Below is a small trained network, with its code and all its weights. Each question gives an input and a class and asks what happens when units are switched off, that is, made to give their printed mean instead of their output.

import numpy as np


def w(rows, s, z=0):
    codes = np.array(rows[::2]) - 128.0
    scale = np.full(codes.shape[1], s)
    scale[-1] = z or s
    return codes * scale


def f(y):
    return np.maximum(y, 0)


def log_softmax(a):
    a = a - a.max(-1, keepdims=True)
    return a - np.log(np.exp(a).sum(-1, keepdims=True))


def net(x, mask):
    res = np.array(x, float).reshape(1, 4) / 4 @ E
    y = f(res @ A[0][:, :-1].T + A[0][:, -1])
    res = res + np.where(mask, y, B[0][:, -1]) @ B[0][:, :-1]
    return log_softmax(res[-1] @ U[:, :-1].T + U[:, -1])


A, B = {}, {}
E = w([
[45,120,116,36,112,154,81,2,152,137,179,139],'x0',
[212,115,166,36,117,139,187,156,89,93,196,143],'x1',
[236,151,155,170,140,127,53,56,130,98,119,190],'x2',
[145,143,94,161,34,186,189,81,252,68,142,98],'x3',
],0.011)
A[0] = w([
[94,115,133,84,109,125,203,165,102,113,142,118,137],'neuron 0',
[192,121,141,43,124,142,173,128,115,131,156,137,81],'neuron 1',
[166,140,122,179,138,124,168,183,125,145,110,119,70],'neuron 2',
[165,93,137,149,127,129,167,184,114,132,123,119,143],'neuron 3',
[118,141,121,218,125,125,128,182,131,134,112,124,156],'neuron 4',
[119,131,131,160,136,133,102,110,135,118,97,129,91],'neuron 5',
[101,136,127,96,166,110,54,167,5,160,120,136,99],'neuron 6',
[239,119,129,160,121,122,62,58,96,116,143,144,110],'neuron 7',
[27,126,122,152,132,128,145,159,141,134,106,114,102],'neuron 8',
[129,138,128,161,81,141,210,101,227,105,140,118,102],'neuron 9',
[205,130,128,40,116,127,192,152,103,113,163,130,122],'neuron 10',
[156,139,137,153,133,132,93,102,134,128,129,142,80],'neuron 11',
[172,108,137,83,141,128,156,112,105,92,125,127,88],'neuron 12',
[160,140,106,132,93,128,159,115,178,132,139,126,135],'neuron 13',
[103,122,143,116,158,113,112,141,87,138,139,137,122],'neuron 14',
[44,123,122,251,144,121,70,106,149,145,100,126,113],'neuron 15',
[150,129,123,136,148,135,89,119,130,125,122,134,92],'neuron 16',
[147,113,138,161,118,130,124,168,98,107,121,120,90],'neuron 17',
[105,121,130,60,124,136,107,65,122,132,136,126,67],'neuron 18',
[68,118,116,96,117,127,187,180,112,150,154,117,100],'neuron 19',
[143,128,130,113,130,125,117,120,122,122,129,131,253],'neuron 20',
[58,117,127,72,119,132,87,72,137,138,145,123,141],'neuron 21',
],0.015,0.014)
B[0] = w([
[140,155,132,111,167,145,101,135,168,177,92,127,208],'neuron 0',
[123,141,125,158,37,100,86,153,117,130,146,123,195],'neuron 1',
[84,180,117,145,93,100,154,113,193,39,129,146,185],'neuron 2',
[127,162,129,126,153,117,157,101,98,100,155,156,199],'neuron 3',
[128,164,129,115,147,128,155,86,69,108,148,150,207],'neuron 4',
[127,129,126,110,81,106,116,165,143,132,136,104,151],'neuron 5',
[129,1,138,145,118,148,138,133,159,84,125,113,252],'neuron 6',
[131,173,134,107,182,137,117,162,227,160,92,119,225],'neuron 7',
[155,162,134,111,124,130,94,154,170,173,107,119,201],'neuron 8',
[133,7,141,148,145,134,130,138,137,96,109,115,230],'neuron 9',
[117,139,113,121,41,130,94,113,80,163,145,109,225],'neuron 10',
[133,155,135,137,109,115,125,159,191,121,107,123,156],'neuron 11',
[99,125,110,126,86,104,99,143,143,140,140,121,165],'neuron 12',
[116,62,130,123,156,141,135,128,134,123,131,125,186],'neuron 13',
[126,76,117,140,127,142,134,110,136,126,108,105,184],'neuron 14',
[121,134,116,118,33,124,75,142,87,183,160,111,226],'neuron 15',
[147,134,126,136,112,122,126,152,177,118,127,126,147],'neuron 16',
[121,154,119,154,127,104,157,134,155,99,132,151,162],'neuron 17',
[111,185,112,170,113,86,175,143,163,59,135,155,183],'neuron 18',
[152,168,139,129,172,124,106,162,214,144,111,129,208],'neuron 19',
[149,119,138,94,223,173,145,97,11,206,122,124,211],'neuron 20',
[129,189,130,134,146,115,178,95,83,68,146,162,225],'neuron 21',
],0.021)
U = w([
[133,12,146,151,130,153,138,127,127,82,120,97,97],'0',
[121,144,107,113,53,103,68,140,85,167,172,106,133],'1',
[169,176,146,93,173,131,100,169,191,167,83,121,87],'2',
[110,171,118,144,134,81,192,96,101,55,163,173,87],'3',
[166,123,145,66,211,185,147,81,15,194,130,128,253],'4',
],0.012,0.011)

Each question gives the input, the list of numbers given to net, and the class t.
The units are the neurons (one row each of A and B). Each row of codes is followed by its name. A weight is (code - 128) times the scale printed after its matrix; where a second scale follows, it is the last column's (A, B and U).
mask holds one flag per neuron, in row order. A switched-off neuron (its flag False) gives its mean, the last column of its row in B, instead of its output. The means were averaged over made-up inputs and are rounded, as every weight is.
A unit's drop is (log p(t) with every unit on - log p(t) with that unit switched off) / (log p(t) with every unit on - log p(t) with every unit switched off).
The circuit of an input: a set's keep is (log p(t) with only the set's units on - log p(t) with every unit switched off) / (log p(t) with every unit on - log p(t) with every unit switched off). Starting from the 12 units with the biggest drops (on a tie, the unit counted first), units are removed one at a time, each time the one whose removal leaves the highest keep (on an exact tie, the one counted first), for as long as the keep stays at least 0.8.
circuit, biggest first: the units of the circuit, biggest drop first
unit that matters most: the unit with the biggest drop
top k neurons: the k neurons with the biggest drops, biggest first
drop when u is switched off: that unit's drop, to one decimal
input [1,1,-7,5], class 2: unit that matters most -> neuron 6
input [0,2,-3,0], class 4: top 2 neurons -> [neuron 7; neuron 2]
input [6,8,1,7], class 1: top 2 neurons -> [neuron 10; neuron 1]
input [2,5,-2,-6], class 0: top 2 neurons -> [neuron 6; neuron 15]
input [-7,-4,-6,-2], class 3: top 4 neurons -> [neuron 4; neuron 2; neuron 7; neuron 3]
input [0,-4,-3,3], class 1: top 2 neurons -> [neuron 6; neuron 15]
input [7,3,-7,-6], class 2: top 3 neurons -> [neuron 19; neuron 0; neuron 9]
input [5,-3,-4,1], class 3: top 2 neurons -> [neuron 21; neuron 7]
input [-3,3,-2,-2], class 4: circuit, biggest first -> [neuron 15; neuron 18; neuron 7; neuron 9]
input [7,6,-5,3], class 3: top 2 neurons -> [neuron 21; neuron 18]
input [7,-6,-7,3], class 2: top 3 neurons -> [neuron 8; neuron 19; neuron 10]
input [0,7,2,-5], class 1: top 3 neurons -> [neuron 10; neuron 1; neuron 9]
input [-5,5,0,-6], class 0: top 3 neurons -> [neuron 6; neuron 15; neuron 21]
input [5,1,0,4], class 3: circuit, biggest first -> [neuron 21]
input [0,-8,-2,3], class 1: drop when neuron 15 is switched off -> 0.3
input [1,-6,-3,5], class 1: drop when neuron 8 is switched off -> 0.6
input [3,6,-7,4], class 2: drop when neuron 19 is switched off -> 5.6
